Each row has a name. Each piece below is followed by the name of the row it came from, unless a question asks for something else. Each question is about the rows just above it. Places in a row count from 0.

[155 161 158 121 105 201 134 114 148 136 158 133 146 175  86 122 123 115
 126 121 174 102  83 117 181 178 148 119 110 149 127  68 165 125 138  95
 109 147 103 121 174  72 152 145  67  65 147 145 152 121  72 142 160  60
 117] = (92)
[ 97 103 117 129  99 120  90 139 142 115  74 140 107  88 149 129 152 144
  90 138  84 115 102 128 154 105 183 131 142 154 127  99 134  90 141 105
  82  86 139 121 117 113 190 140 102  95 140  91 130 106 127  72 124 154
  96] = (7)
[147 155 104 160  86 159  85  88  90 142  88 125 147 149 122 158 114 105
 104 165 153 172 117 136 139  99 164 153 156 130 200 139 168  89 173  63
 173 116  84 147 136 173 142 142 160  58 136 135 123 140 121 142 147 173
 166] = (117)
which: [116  84 147 136] : (117)
Every place of [90] in (7): : 6 18 33
What comes right after [201] in the named rows? : [134]
which: [145  67] : (92)
Places of [142] in row (117): : 9 42 43 51
Every place of [173] in (117): : 34 36 41 53

[154 132 191 128 127 128 119 124 139 125]  (175)
[153 124 145  82 110 115 120 135 133 131]  (118)
[153 124 145  82 109 115 120 135 133 131]  (74)
[ 77 136  85 122 125 122 150 125 137 128]  (149)
[132 135 125 120 105 119  94 120 125 140]  (108)
[138 136 161 124 126 125 159 114 150 107]  (30)
[121 142 125 128 102 108 149 122 135 135]  (7)
[136 159 138 161 126 125 124 117 122 133]  (92)
which: [136 159 138 161 126 125 124] : (92)
which: [108 149 122 135] : (7)
The row with [153 124 145  82 110 115 120 135 133 131] is : (118)

[133 124 141 133 140 135 166 123 129 118 128 104 115 140 119 118 117 134
 138 122 119 129 131 120 121 123 132 133 107 113 126 119 122 120 124 131
 154 126 117 140 142 115 147] = (172)
[105  67 105 131 147 115 123 122 115 149  92  68 109 102 111 170 122 132
 144  76 151 107  96  94 129 115 171 143 108 118 140 154 141 137 115 141
 164  77  99 142 192 125 171] = (30)
[105  67 105 131 147 115 123 122 115 145 132  68 109 102 111 170 122 132
 144  76 151 107  96  94 128 115 171 143 108 118 140 154 141 130 115 141
 164  77  99 142 192 125 171] = (74)
[133 124 141 133 140 135 166 123 129 118 128 104 115 140 119 118 117 134
 138 122 119 129 131 120 121 123 132 133 107 113 126 119 122 120 124 131
 154 126 117 140 142 115 167] = (149)
which: [105  67 105 131 147 115 123 122 115 145 132  68 109 102 111 170 122 132
 144  76 151 107  96  94 128 115 171 143 108 118 140 154 141 130 115 141
 164  77  99 142 192 125 171] : (74)
Which row holds [ 67 105 131 147 115 123 122 115 149  92  68 109]? : (30)

[154 135 141 121  79 110 137 146]  (175)
[106  89 157  90  89  89 106 152]  (172)
[152 130 132 111  86 122 144 162]  (7)
[115 101  87 125  88 136 134 136]  (30)
[141 137 117 101  87 128 141 148]  (118)
[141 117 131 124  83 129 142 152]  (74)
[114 141 147 114 114 127 128 156]  (117)
[145 125 165  95  67 132 129 164]  (149)
Right after [79] comes : [110]
[117 101  87] is in which row? : (118)
Every place of [89] in (172): : 1 4 5
Places of [136] in row (30): : 5 7
At which places does (117) hold [114]? : 0 3 4
The row with [137 117 101  87 128 141 148] is : (118)

[ 58 130 125 126 132  75 126] -> (118)
[154 126 105 123 189 136 129] -> (175)
[100 130  99 100 100  99 128] -> (172)
[100 130 144 153  76 123 127] -> (30)
Places of [75] in row (118): : 5
Right after [58] comes : [130]
which: [100 130 144 153] : (30)
Places of [100] in row (172): : 0 3 4
which: [130 144 153  76 123 127] : (30)
which: [126 105 123 189 136 129] : (175)
The entry that follows [76]: : [123]

[124  86 111 118  98  88 129 133 151]  (117)
[116 111  99 124 110 118  62 119 115]  (172)
[124 110 110 124 110 118 124 123 110]  (66)
[109 154 111 118 129 111 129 133 158]  (108)
[133 121 120 121 145 129 163 118 127]  (92)
[130 123 113 119 137 120 137 121 128]  (44)
Places of [129] in row (108): : 4 6
Places of [110] in row (66): : 1 2 4 8
which: [ 86 111 118  98  88 129 133 151] : (117)
Places of [123] in row (66): : 7
[129 111] is in which row? : (108)
[109 154 111 118 129 111 129 133 158] is in which row? : (108)

[133 134  53 118 128 103 105 163 118 113 137 127 127 139 116 123 123  58
 123] = (172)
[120 154 120 114 120 128 152 134 157 116 150 144 148 153 145 154 125 118
 154] = (74)
[103 144 120 114 145 134 152 128 157 116 150 128 135 121 145 120 125 119
 154] = (117)
[103 144 120 118 145 150 134 152 116 121 148 144 128 157 118 140 125 118
 118] = (44)
which: [103 144 120 118 145 150 134 152 116 121 148 144 128 157 118 140 125 118
 118] : (44)
which: [128 152 134 157 116] : (74)
The row with [120 128 152 134 157 116 150 144 148 153 145] is : (74)
Right after [139] comes : [116]
Every place of [154] in (74): : 1 15 18
Every place of [118] in (44): : 3 14 17 18
The entry that follows [153]: : [145]

[142  94 117  90 144 138 155 179  94 123 127 127 159 146  99 146 135  86
 191 137 131 104 156 125 107  69 116  84 130 121 113 139 109 137 112] = (149)
[139 123 124 106 150 102 141 125  78 102 121 115 139 144 106 101 126 101
 133 114 151  84 151 155 143 118 101 121 101 106 120 122 138  97 131] = (30)
[145 103 116  90 144 126 150 173  83 112 128 121 162 142  97 144 131  97
 178 127 142  96 158 136 116  84 112  93 123 114 110 139 121 121 113] = (74)
[117 126 136  90 144 134 153 178  89 119 128 124 161 144  97 145 133  89
 187 133 136 101 158 129 110  75 114  87 127 118 111 139 114 131 112] = (175)
[136 126 117 107 149 107 143 120  75  98 124 118 136 145 107 146 124 134
 129 112 146  80 153 144 147 121  99 111  97  98 123 118 132  96 125] = (7)
[136 126 117] is in which row? : (7)
Places of [101] in row (30): : 15 17 26 28
which: [104 156 125 107  69 116  84 130 121 113 139] : (149)

[114 117 143 102 108 113 116 150 107 162 129 127 140 124 149 112 122 126
 120 108 123 131 115 126] -> (175)
[130 113  96 146 171 121 137  85 129  99 126 127 125 130 112 141 132 119
 188 132 156 127 117 144] -> (7)
[142 168 144 136 112 152 122 142 149  95 123 127 109 123  97 127 121 142
  89 151 117 125 163 119] -> (149)
[132 110  97 149 166 124 143  89 133 110 129 129 128 135 123 145 137 119
 175 132 148 127 115 139] -> (30)
[128 141 141 116  95 135 122 160 129 149 130 129 129 127 139 119 126 141
  81 127 106 129 138 115] -> (92)
[122 163 169  95  85 131  96 173 116 125 119 123 120 109 109  96 104 142
  86 125 118 129 154 121] -> (74)
What comes right after [166] in the named rows? : [124]
What comes right after [136] in the named rows? : [112]
Places of [141] in row (92): : 1 2 17
which: [129  99 126 127 125 130 112 141 132 119 188 132] : (7)

[127 114 120 134] = (108)
[114 119 131 114] = (117)
[113  93 114 131] = (66)
[113  93 130 129] = (149)
which: [ 93 130 129] : (149)
which: [131 114] : (117)
At which places does (149) hold [130]? : 2
Every place of [131] in (117): : 2

[133 110 121 125 128 119 133 150 137 128 114 114 131 127 144 141 126 143
 155 150 126 127 129 123 121 132 123 132 129] = (44)
[128 106 122 129 130 117 133 150 135 123 109 123 129 126 149 145 135 138
 158 145 124 129 129 122 117 134 123 132 129] = (7)
[122 119 125 114 121 118 133 131 118 144 100 114 135 133 133 125 121 134
 139 129 129 135 145 127 118 129 114 131 133] = (172)
[ 99 124 136 127 128 119 133 158 129 144  96 135 143 123 165 145 126 131
 155 129 129 130 155 120 124 132  96 127 120] = (149)
[128 104 124 129 128 117 133 146 137 123 112 123 124 127 144 141 135 135
 155 145 123 129 132 123 117 137 123 131 133] = (108)
[ 70 126 131 104 121 124 174 103 118  82 106 161 143 134 140  94 149 127
 120 133 126 141 168 142 103 162 103 136 181] = (74)
[133 108 124 124 127 117 133 138 123 133 102 114 129 130 135 137 123 133
 152 133 126 134 139 123 115 134 121 131 133] = (118)
[133 104 127 127 127 117 133 142 133 133 109 118 123 127 139 141 130 133
 152 141 123 129 139 123 115 134 123 130 129] = (66)
[ 87 117 134 116 122 125 163 131 146  92 120 153 129 125 149 118 149 132
 129 154 123 146 158 138 114 154 107 129 155] = (30)
[ 70 126 134 104 121 124 174 103 120 164 106 161 143 132 144  98 147 127
 120 131 126 141 171 142 103 162 101 135 177] = (117)
[ 76 122 135 112 122 125 166 123 139  87 117 157 135 127 153 114 149 132
 126 148 123 129 162 138 114 154 101 131 159] = (92)
[133 111 122 124 126 121 133 158 144 133 117 114 129 124 144 145 123 144
 152 156 127 123 132 123 124 132 118 128 120] = (175)
At which places does (172) hold [133]? : 6 13 14 28
Places of [163] in row (30): : 6
which: [133 111 122 124 126 121 133 158 144 133 117 114 129 124 144 145 123 144
 152 156 127 123 132 123 124 132 118 128 120] : (175)
Where do [128 104 124 129 128 117 133 146 137 123 112 123 124 127 144 141 135 135
 155 145 123 129 132 123 117 137 123 131 133] appear? : (108)
[114 129 124] is in which row? : (175)

[143 101 134  86 138]  (92)
[ 86 134 101 143 102]  (149)
[ 99 127 113 127 104]  (44)
[103 124 120 143 109]  (66)
[164 141 103  85 150]  (117)
[138 135 201 169 135]  (118)
[108 148 102 120 127]  (7)
Every place of [104] in (44): : 4
which: [ 86 134 101 143] : (149)
Places of [135] in row (118): : 1 4

